-0.905  -2.124   0.568  -3.888  -0.086  -4.257   1.898  -1.472   0.591  -1.345  -1.255   0.004  -1.749   0.891
-2.443  -0.083   0.973  -2.961  -0.200  -3.417   2.256  -1.415   0.303  -3.739  -1.289  -0.900  -0.890  -0.028
-1.344   4.363   0.218   2.219   0.018   2.884  -0.583   0.960  -1.713  -1.452   0.397  -1.643   2.032  -2.169
-2.974   3.394   1.009   0.525  -0.777  -0.620   0.808  -0.568  -1.887  -3.406  -0.652  -1.922   1.228  -2.753
-2.943   0.823   1.103  -1.843  -0.684  -3.184   1.861  -1.489  -0.451  -3.987  -1.292  -1.296  -0.201  -1.208
 0.057  -1.329  -0.001  -5.180   1.350  -2.258   1.996  -0.242   1.206  -0.850  -0.889  -0.038  -1.844   2.452
 2.786  -0.024  -1.003   0.788   0.025   1.340  -1.960   0.885  -2.226   5.524   0.630   0.274   0.220  -0.784
-1.573  -3.005   0.818   0.952  -0.855  -2.055   1.054  -1.553   3.323  -3.911  -0.310   1.342  -0.736   1.318
Indices start at 1.
Read off the entry in the top-left corner.
-0.905
The entry just left of 1.318 -> -0.736
The entry directly above 2.884 -> -3.417
The entry directly below 1.340 is -2.055
Read off the entry just left of -3.888.
0.568
The entry at row 3, column 1: -1.344
Read off the entry in row 1 and column 2.
-2.124
The entry in the bottom-left corner -> -1.573
Read off the entry just left of the smallest entry.
-0.001
The entry just right of the smallest entry is 1.350
Read off the entry directly below -3.888.
-2.961
The entry just left of 0.630 is 5.524
Read off the bottom-right entry.
1.318
Read off the entry just left of the largest entry.
-2.226
Read off the entry directly above -0.850.
-3.987
The entry at row 2, column 1: -2.443
Read off the entry just left of 1.996.
-2.258
The entry in the top-right corner -> 0.891
The entry at row 3, column 3 is 0.218
The entry directly above 0.018: -0.200
Read off the smallest entry.
-5.180
Read off the entry directly above the smallest entry.
-1.843
Read off the entry just left of -1.844.
-0.038
Read off the entry just right of 2.219.
0.018
The entry just right of -1.489: -0.451
Read off the entry directly below 0.788.
0.952
Read off the entry just right of 1.861.
-1.489
The top entry of the column that holds the largest entry -> -1.345
The entry just right of 2.884 -> -0.583
Read off the entry directly below 0.274.
1.342

m = [[-5.1, 18.2, 20.7, 10.6, 7.9], [2.7, -2.9, -1.4, -5.3, 16.4], [12.8, 1.3, 0.0, 9.2, -14.7], [-5.1, 7.2, 10.2, -1.7, 22.7], [5.2, 7.8, 8.5, 8.0, 3.2], [2.4, -2.4, -1.2, -4.0, 8.5], [8.6, 7.8, 7.4, 12.3, -12.3], [9.7, -4.0, -4.4, 0.8, -3.2], [-7.3, 7.8, 11.1, -2.5, 22.4], [13.7, 11.0, 9.5, 19.6, -20.0], [-3.7, 12.1, 14.6, 4.8, 15.1]]
The entry just left of -1.7 -> 10.2
What is the entry just right of -3.7? 12.1
What is the maximum? 22.7
The entry just right of 10.6 -> 7.9
What is the smallest entry? -20.0
What is the entry just right of the centre entry? -4.0
What is the median entry? 7.4
The entry just left of -5.3 -> -1.4
What is the entry just left of the centre entry? -2.4
The entry just right of 0.0 -> 9.2
What is the entry just right of 7.4? 12.3
The entry just right of -7.3: 7.8

Read these off the array that follows.
1) Read off the entry in the top-right corner.
2) Read off the entry just left of the smallest entry.
3) Read off the top entry of the column that holds the smallest entry.
4) Read off the entry just left of 0.131.
5) Read off the 2nd entry on the main diagonal.
6) Read off the last entry, reading row by row.
7) Read off the entry directly below 0.085.
8) Read off the second largest entry.
[[-0.061, 0.189, -0.006, 0.044, 0.019, 0.061, -0.101, 0.074, -0.150, 0.076, -0.038, 0.042, -0.088],
 [-0.002, 0.144, -0.023, 0.030, -0.050, 0.083, -0.026, 0.072, -0.108, 0.088, -0.013, 0.070, -0.114],
 [-0.036, 0.152, -0.058, 0.085, 0.040, 0.052, -0.040, 0.037, -0.123, 0.041, -0.061, 0.024, -0.052],
 [0.001, 0.128, -0.004, 0.036, -0.027, 0.142, -0.030, 0.063, -0.105, 0.054, 0.018, 0.062, -0.064],
 [0.011, 0.148, -0.005, 0.057, 0.007, 0.075, -0.073, 0.054, -0.094, 0.096, -0.015, 0.023, -0.012],
 [0.028, 0.131, -0.021, 0.075, 0.024, 0.095, -0.073, 0.044, -0.072, 0.117, -0.059, 0.007, -0.106],
 [0.043, 0.113, -0.110, 0.119, -0.104, -0.046, -0.009, 0.073, -0.040, 0.117, -0.048, -0.035, -0.026],
 [-0.198, 0.219, 0.043, 0.193, -0.076, -0.074, -0.017, -0.145, -0.089, -0.120, -0.105, 0.095, -0.148],
 [-0.054, 0.256, -0.070, 0.134, -0.052, 0.055, -0.042, 0.217, -0.193, 0.226, 0.089, -0.100, -0.166],
 [-0.053, 0.064, 0.180, 0.193, -0.050, -0.014, 0.028, 0.102, -0.180, 0.010, -0.122, 0.007, -0.140],
 [0.000, 0.129, -0.031, 0.019, 0.025, 0.053, -0.065, 0.059, -0.109, 0.083, -0.003, -0.003, -0.058],
 [0.109, 0.292, 0.089, 0.135, -0.118, -0.046, -0.166, 0.090, -0.203, -0.208, -0.096, 0.147, -0.085],
 [0.016, 0.158, -0.010, 0.015, -0.012, 0.054, -0.056, 0.081, -0.101, 0.079, -0.004, 0.011, -0.030],
 [-0.019, -0.017, -0.029, -0.136, 0.020, -0.034, -0.071, 0.041, -0.047, 0.073, 0.051, -0.132, -0.161],
 [0.011, 0.122, -0.010, 0.091, -0.052, 0.096, -0.019, 0.210, -0.155, -0.050, 0.002, -0.068, -0.013],
 [0.155, 0.208, -0.049, -0.031, 0.072, 0.238, -0.203, 0.107, -0.134, 0.161, -0.015, 0.153, -0.089]]
1) -0.088
2) -0.203
3) 0.076
4) 0.028
5) 0.144
6) -0.089
7) 0.036
8) 0.256

[[-1.208 -3.113  0.434  0.000]
 [ 0.199  0.366 -2.150 -4.076]
 [-1.524  0.000  0.000  0.000]
 [ 0.000 -2.246 -0.033  0.000]
 [ 0.502  1.021 -2.350 -3.609]
 [-2.103 -3.214  1.445  1.453]
 [ 0.762  0.872  0.000 -4.566]
 [-2.983 -1.040  1.147  2.678]
 [-3.233 -1.814 -0.057  2.125]
 [ 0.000  0.000  1.473  0.000]]
Indices start at 1.
Find the entry in the bottom-right corner.
0.000
Find the entry directly above -2.350.
-0.033
The entry just left of 1.147: -1.040
Find the entry at row 3, column 2.
0.000
Find the entry in row 1 and column 2.
-3.113
The entry in the bottom-left corner is 0.000
Find the entry just right of 0.762.
0.872
Find the entry just right of -1.814.
-0.057
The entry directly below -2.150: 0.000
The minimum: -4.566
Find the entry just left of -3.609.
-2.350
The entry directly above 2.125 is 2.678
The entry just left of 1.445: -3.214
Find the entry directly below 1.445.
0.000
Find the entry at row 1, column 1.
-1.208
Find the entry in row 2 and column 3.
-2.150
The entry just left of -1.814: -3.233
The entry at row 1, column 3: 0.434
The entry at row 3, column 1: -1.524
Find the entry in row 2 and column 1.
0.199
Find the entry just right of -0.057.
2.125
The entry in row 2 and column 2 -> 0.366
